Below is a small trained network, with its code and all its weights. Each question gives an input and a class and asks what happens when units are switched off, that is, made to give their printed mean instead of their output.

import numpy as np


def w(rows, s, z=0):
    codes = np.array(rows[::2]) - 128.0
    scale = np.full(codes.shape[1], s)
    scale[-1] = z or s
    return codes * scale


def f(y):
    return y / 2 * (1 + np.tanh(0.7978845608 * (y + 0.044715 * y**3)))


def log_softmax(a):
    a = a - a.max(-1, keepdims=True)
    return a - np.log(np.exp(a).sum(-1, keepdims=True))


def net(x, mask):
    res = np.array(x, float).reshape(1, 4) / 4 @ E
    y = f(res @ A[0][:, :-1].T + A[0][:, -1])
    res = res + np.where(mask, y, B[0][:, -1]) @ B[0][:, :-1]
    return log_softmax(res[-1] @ U[:, :-1].T + U[:, -1])


A, B = {}, {}
E = w([
[67,92,156,155,143,50,191,122,86,69,168,217],'x0',
[19,68,181,125,114,110,75,255,187,179,67,181],'x1',
[196,122,139,187,203,106,167,143,202,247,208,138],'x2',
[149,175,216,166,173,33,134,149,149,80,43,43],'x3',
],0.0095)
A[0] = w([
[205,171,81,124,97,118,193,96,146,93,178,119,99],'neuron 0',
[108,113,56,60,81,209,145,110,117,184,107,194,123],'neuron 1',
[82,127,106,81,94,107,66,125,90,79,156,85,101],'neuron 2',
[55,61,172,109,144,149,47,170,146,174,152,152,102],'neuron 3',
[140,79,141,79,133,158,74,210,183,142,83,136,128],'neuron 4',
[202,47,131,171,202,173,142,116,117,238,173,185,120],'neuron 5',
[202,117,157,138,142,56,130,191,154,202,219,138,105],'neuron 6',
[155,212,84,120,122,137,60,70,59,59,206,90,117],'neuron 7',
[200,190,100,149,164,120,173,70,125,89,173,135,104],'neuron 8',
[50,110,116,97,104,122,106,198,166,179,122,186,109],'neuron 9',
[108,113,86,150,48,170,166,158,99,156,180,135,87],'neuron 10',
[130,75,153,121,151,98,205,155,70,121,156,167,91],'neuron 11',
[95,92,61,117,118,187,119,112,161,168,207,164,122],'neuron 12',
[166,213,97,140,201,159,216,6,92,101,113,93,122],'neuron 13',
[123,70,120,159,127,220,122,74,66,187,162,183,117],'neuron 14',
[82,126,151,121,146,105,176,96,92,110,141,192,121],'neuron 15',
[185,152,136,130,95,222,80,129,184,173,97,116,111],'neuron 16',
[170,169,117,43,139,162,73,138,166,190,109,93,104],'neuron 17',
[102,144,96,99,134,106,181,82,108,132,140,67,73],'neuron 18',
[70,154,117,42,53,122,121,79,79,40,41,117,105],'neuron 19',
[198,131,94,49,132,160,42,143,176,152,98,46,113],'neuron 20',
[71,92,134,186,136,87,128,174,201,137,27,131,120],'neuron 21',
[93,87,55,102,113,146,153,141,72,198,155,140,113],'neuron 22',
[134,158,153,136,200,122,155,117,248,163,148,151,104],'neuron 23',
[156,112,128,204,186,39,159,106,209,223,203,109,105],'neuron 24',
[148,96,104,95,99,169,99,91,180,126,157,211,127],'neuron 25',
[138,144,97,118,79,154,92,160,179,142,107,3,119],'neuron 26',
[172,135,159,179,146,90,163,123,184,191,176,127,106],'neuron 27',
[110,156,108,193,126,142,88,138,117,117,154,124,249],'neuron 28',
[73,100,128,191,110,82,167,91,108,100,155,182,121],'neuron 29',
[64,177,138,92,57,129,76,128,73,95,99,125,91],'neuron 30',
[150,241,239,182,231,1,157,139,188,110,13,14,113],'neuron 31',
[40,101,98,176,234,52,158,121,95,65,208,134,117],'neuron 32',
[150,135,102,102,151,120,54,98,139,216,89,71,105],'neuron 33',
[146,85,187,110,120,22,200,127,125,89,166,179,108],'neuron 34',
[79,114,134,100,145,44,59,149,174,205,48,172,119],'neuron 35',
[104,73,165,182,140,116,203,148,103,102,130,214,127],'neuron 36',
],0.0076,0.014)
B[0] = w([
[128,123,183,35,25,125,178,111,217,113,114,108,171],'neuron 0',
[142,167,166,158,180,98,173,149,71,67,85,154,176],'neuron 1',
[59,97,93,132,88,124,98,113,122,101,74,83,152],'neuron 2',
[144,123,144,62,130,136,174,87,223,143,110,146,182],'neuron 3',
[185,94,183,60,115,139,133,85,186,145,178,150,182],'neuron 4',
[38,91,104,116,84,144,74,95,90,87,68,150,200],'neuron 5',
[64,90,61,106,95,142,67,132,133,110,52,90,183],'neuron 6',
[127,98,194,65,62,119,134,85,195,130,135,164,189],'neuron 7',
[110,97,150,50,102,156,188,105,229,131,150,169,185],'neuron 8',
[171,135,186,62,81,151,196,71,199,117,142,155,189],'neuron 9',
[92,229,137,131,127,94,176,165,144,70,88,82,144],'neuron 10',
[120,201,140,88,82,73,104,218,127,128,167,47,153],'neuron 11',
[133,184,167,221,197,102,197,139,94,61,85,137,177],'neuron 12',
[150,86,198,94,92,180,169,63,230,146,173,225,214],'neuron 13',
[151,189,158,149,176,68,206,146,98,49,45,134,169],'neuron 14',
[171,142,134,62,141,97,69,183,102,176,150,95,165],'neuron 15',
[139,176,165,107,97,75,104,195,82,157,217,64,165],'neuron 16',
[144,182,133,95,107,79,118,214,106,178,180,53,161],'neuron 17',
[77,174,120,15,79,3,183,161,197,14,127,18,135],'neuron 18',
[26,79,16,130,111,164,2,141,123,81,70,135,204],'neuron 19',
[141,181,143,114,87,97,108,171,78,191,172,73,177],'neuron 20',
[164,92,176,77,115,158,198,68,183,114,166,159,191],'neuron 21',
[124,163,126,139,183,58,213,128,86,37,114,122,158],'neuron 22',
[48,85,63,151,91,128,62,154,181,54,70,94,168],'neuron 23',
[75,93,51,155,69,147,30,133,130,92,60,132,207],'neuron 24',
[124,138,154,153,191,71,201,172,75,92,79,144,160],'neuron 25',
[155,181,116,110,75,64,129,186,69,213,152,40,171],'neuron 26',
[91,93,67,100,87,163,48,172,146,80,37,120,177],'neuron 27',
[168,26,173,227,179,244,95,65,83,235,157,222,228],'neuron 28',
[140,181,109,112,100,103,101,141,92,190,209,67,174],'neuron 29',
[61,96,70,122,91,150,57,147,153,55,83,113,169],'neuron 30',
[136,214,161,196,234,78,250,109,31,28,68,191,251],'neuron 31',
[168,181,183,126,68,92,88,183,86,187,177,58,189],'neuron 32',
[113,161,129,117,64,66,115,218,90,151,173,75,156],'neuron 33',
[176,192,166,110,103,76,92,183,68,153,190,17,180],'neuron 34',
[172,101,184,46,109,185,152,48,196,92,166,185,192],'neuron 35',
[155,154,131,90,113,108,107,178,110,209,198,76,184],'neuron 36',
],0.0067,0.016)
U = w([
[139,118,161,71,105,135,182,96,238,116,153,143,110],'0',
[125,176,142,148,188,106,208,138,86,60,84,133,104],'1',
[77,104,71,110,100,137,49,136,145,84,75,119,115],'2',
[142,172,140,98,103,105,110,179,98,176,201,82,122],'3',
[169,60,138,198,195,200,114,81,89,209,158,173,250],'4',
[156,105,19,135,197,118,184,138,218,101,187,49,68],'5',
[139,121,8,135,180,122,188,129,192,116,194,78,68],'6',
[150,151,21,134,199,147,162,128,206,111,184,74,68],'7',
],0.015,0.018)

Each question gives the input, the list of numbers given to net, and the class t.
The units are the neurons (one row each of A and B). Each row of codes is followed by its name. A weight is (code - 128) times the scale printed after its matrix; where a second scale follows, it is the last column's (A, B and U).
mask holds one flag per neuron, in row order. A switched-off neuron (its flag False) gives its mean, the last column of its row in B, instead of its output. The means were averaged over made-up inputs and are rounded, as every weight is.
A unit's drop is (log p(t) with every unit on - log p(t) with that unit switched off) / (log p(t) with every unit on - log p(t) with every unit switched off).
The circuit of an input: a set's keep is (log p(t) with only the set's units on - log p(t) with every unit switched off) / (log p(t) with every unit on - log p(t) with every unit switched off). Starting from the 12 units with the biggest drops (on a tie, the unit counted first), units are removed one at a time, each time the one whose removal leaves the highest keep (on an exact tie, the one counted first), for as long as the keep stays at least 0.8.
units of the circuit, in order: the units of the circuit, biggest drop first
most important unit: the unit with the biggest drop
k most important neurons: the k neurons with the biggest drops, biggest first
drop of u: that unit's drop, to one decimal
input [-1,6,7,1], class 2: 3 most important neurons : (neuron 24; neuron 6; neuron 23)
input [-5,1,0,-3], class 3: most important unit : neuron 31
input [-7,2,-3,-7], class 1: 2 most important neurons : (neuron 1; neuron 12)
input [7,-7,0,2], class 0: 2 most important neurons : (neuron 13; neuron 8)
input [-4,4,-4,-3], class 0: 3 most important neurons : (neuron 31; neuron 24; neuron 4)
input [-4,-4,6,6], class 1: 2 most important neurons : (neuron 31; neuron 19)
input [-4,-4,5,2], class 2: units of the circuit, in order : (neuron 24; neuron 27)
input [-3,-5,1,-6], class 1: 3 most important neurons : (neuron 12; neuron 14; neuron 1)
input [-8,-8,-7,-3], class 0: 2 most important neurons : (neuron 13; neuron 7)
input [-1,8,-3,8], class 0: 3 most important neurons : (neuron 35; neuron 21; neuron 4)
input [0,-6,-5,6], class 0: 2 most important neurons : (neuron 13; neuron 7)
input [-1,7,-2,7], class 0: 2 most important neurons : (neuron 35; neuron 21)
input [8,-5,-8,0], class 2: 2 most important neurons : (neuron 19; neuron 30)
input [6,-6,0,5], class 0: 2 most important neurons : (neuron 13; neuron 8)
input [-6,-3,5,-1], class 3: most important unit : neuron 16
input [1,-3,-6,5], class 2: 2 most important neurons : (neuron 19; neuron 30)
input [-6,-5,7,-3], class 2: 2 most important neurons : (neuron 5; neuron 24)
input [-2,1,-2,-3], class 4: drop of neuron 31 : 0.6
input [-8,6,-6,0], class 3: drop of neuron 26 : 0.1
input [2,-5,-2,-6], class 1: most important unit : neuron 14
input [-6,5,3,7], class 1: drop of neuron 31 : 3.9
input [6,1,0,5], class 3: drop of neuron 36 : 0.2
